Below is a small trained network, with its code and all its weights. Each question gives an input and a class and asks what happens when units are switched off, that is, made to give their printed mean instead of their output.

import numpy as np


def w(rows, s, z=0):
    codes = np.array(rows[::2]) - 128.0
    scale = np.full(codes.shape[1], s)
    scale[-1] = z or s
    return codes * scale


def f(y):
    return np.maximum(y, 0)


def log_softmax(a):
    a = a - a.max(-1, keepdims=True)
    return a - np.log(np.exp(a).sum(-1, keepdims=True))


def net(x, mask):
    res = np.array(x, float).reshape(1, 6) / 4 @ E
    y = f(res @ A[0][:, :-1].T + A[0][:, -1])
    res = res + np.where(mask, y, B[0][:, -1]) @ B[0][:, :-1]
    return log_softmax(res[-1] @ U[:, :-1].T + U[:, -1])


A, B = {}, {}
E = w([
[168,129,172,102,53,210,91,151,171],'x0',
[187,3,98,130,97,125,162,118,72],'x1',
[154,174,39,140,132,159,70,46,152],'x2',
[61,101,121,215,60,106,85,131,107],'x3',
[167,183,101,204,112,139,213,142,205],'x4',
[93,94,145,156,144,181,151,120,77],'x5',
],0.012)
A[0] = w([
[165,131,201,128,127,99,152,192,96,18],'n1',
[130,109,143,139,116,101,205,222,148,76],'n2',
[164,149,29,143,134,183,74,51,126,39],'n3',
[130,129,131,109,191,138,162,101,115,85],'n4',
[136,171,129,175,101,136,205,124,197,149],'n5',
[177,39,71,95,90,113,129,116,113,255],'n6',
[165,129,142,53,184,143,134,131,167,195],'n7',
[174,122,160,116,11,213,89,170,137,129],'n8',
[178,119,131,77,193,100,158,101,168,255],'n9',
[27,202,169,97,174,142,73,128,174,179],'n10',
[106,143,186,27,134,90,20,106,47,57],'n11',
[99,136,79,165,165,29,155,121,81,126],'n12',
[89,120,112,202,77,57,58,140,136,189],'n13',
[100,123,191,116,115,75,138,157,122,16],'n14',
[119,134,53,121,123,145,121,88,145,17],'n15',
],0.012,0.0038)
B[0] = w([
[42,194,143,74,120,106,168,110,92,185],'n1',
[96,170,122,118,91,69,113,123,77,204],'n2',
[59,184,154,58,102,23,119,123,94,238],'n3',
[147,129,174,114,44,189,33,128,184,173],'n4',
[153,162,90,211,175,81,167,98,107,241],'n5',
[164,59,135,150,131,27,160,205,153,236],'n6',
[66,75,169,201,43,170,62,112,134,212],'n7',
[166,206,176,91,188,127,59,172,150,244],'n8',
[104,101,165,201,90,142,86,146,129,220],'n9',
[82,49,140,153,205,55,184,235,123,254],'n10',
[215,194,81,214,109,142,190,119,61,245],'n11',
[189,229,169,86,183,182,1,221,169,228],'n12',
[104,76,185,182,31,189,109,96,179,232],'n13',
[95,138,109,62,76,124,110,72,72,175],'n14',
[66,115,123,111,109,103,145,117,50,179],'n15',
],0.0085,0.015)
U = w([
[8,180,114,43,81,87,122,109,54,62],'0',
[141,197,168,82,172,177,65,187,151,126],'1',
[52,102,174,179,65,189,101,121,143,153],'2',
[162,192,82,201,132,129,179,106,64,150],'3',
[78,47,126,112,177,83,166,213,150,106],'4',
[85,142,163,137,128,127,112,134,114,254],'5',
[62,68,159,134,170,154,119,83,176,133],'6',
[159,214,93,67,121,255,142,76,139,72],'7',
],0.0092,0.0068)

Each question gives the input, the list of numbers given to net, and the class t.
The units are the neurons (one row each of A and B). Each row of codes is followed by its name. A weight is (code - 128) times the scale printed after its matrix; where a second scale follows, it is the last column's (A, B and U).
mask holds one flag per neuron, in row order. A switched-off neuron (its flag False) gives its mean, the last column of its row in B, instead of its output. The means were averaged over made-up inputs and are rounded, as every weight is.
A unit's drop is (log p(t) with every unit on - log p(t) with that unit switched off) / (log p(t) with every unit on - log p(t) with every unit switched off).
The circuit of an input: a set's keep is (log p(t) with only the set's units on - log p(t) with every unit switched off) / (log p(t) with every unit on - log p(t) with every unit switched off). Starting from the 12 units with the biggest drops (on a tie, the unit counted first), units are removed one at a time, each time the one whose removal leaves the highest keep (on an exact tie, the one counted first), for as long as the keep stays at least 0.8.
units of the circuit, in order: the units of the circuit, biggest drop first
most important unit: the unit with the biggest drop
top k neurons: the k neurons with the biggest drops, biggest first
drop when u is switched off: that unit's drop, to one decimal
input [6,-8,2,7,0,-2], class 4: most important unit	n10
input [5,0,-3,0,3,5], class 1: top 2 neurons	(n8; n11)
input [6,1,-6,-8,5,-4], class 2: top 4 neurons	(n7; n9; n12; n3)
input [4,5,-1,-1,-5,0], class 3: top 3 neurons	(n11; n10; n12)
input [7,4,8,7,1,5], class 0: top 3 neurons	(n3; n12; n15)
input [5,0,4,-4,-1,-7], class 5: top 4 neurons	(n12; n7; n13; n3)
input [-2,7,3,-8,-7,4], class 2: units of the circuit, in order	(n7; n4)
input [6,0,-1,-6,-8,8], class 3: top 3 neurons	(n11; n12; n13)
input [-5,5,2,2,-4,-1], class 1: top 3 neurons	(n12; n10; n5)
input [0,-6,6,-2,0,-6], class 0: top 2 neurons	(n3; n6)
input [-5,8,-4,-8,0,-5], class 2: units of the circuit, in order	(n7; n9)
input [-5,-4,4,1,3,-1], class 1: top 2 neurons	(n12; n6)
input [7,5,1,3,3,-3], class 1: top 2 neurons	(n8; n10)
input [-6,-4,3,8,5,2], class 2: top 2 neurons	(n13; n8)
input [1,5,4,-5,-1,-1], class 2: top 2 neurons	(n10; n7)
input [3,8,6,3,3,0], class 4: units of the circuit, in order	(n6)
input [-3,2,0,-3,-4,3], class 3: top 4 neurons	(n11; n13; n8; n10)
input [8,4,-7,-2,-6,3], class 1: top 4 neurons	(n8; n3; n15; n5)
input [-7,-7,4,-7,-8,-8], class 3: top 3 neurons	(n11; n8; n13)
input [-8,2,0,3,-6,8], class 1: units of the circuit, in order	(n12)
input [-4,-3,-4,1,-7,-4], class 3: drop when n11 is switched off	1.2
input [7,-5,-5,1,-8,1], class 3: drop when n12 is switched off	0.3
input [5,-3,2,-8,0,6], class 2: drop when n12 is switched off	0.4
input [-2,-8,-3,-2,0,8], class 4: drop when n10 is switched off	0.8
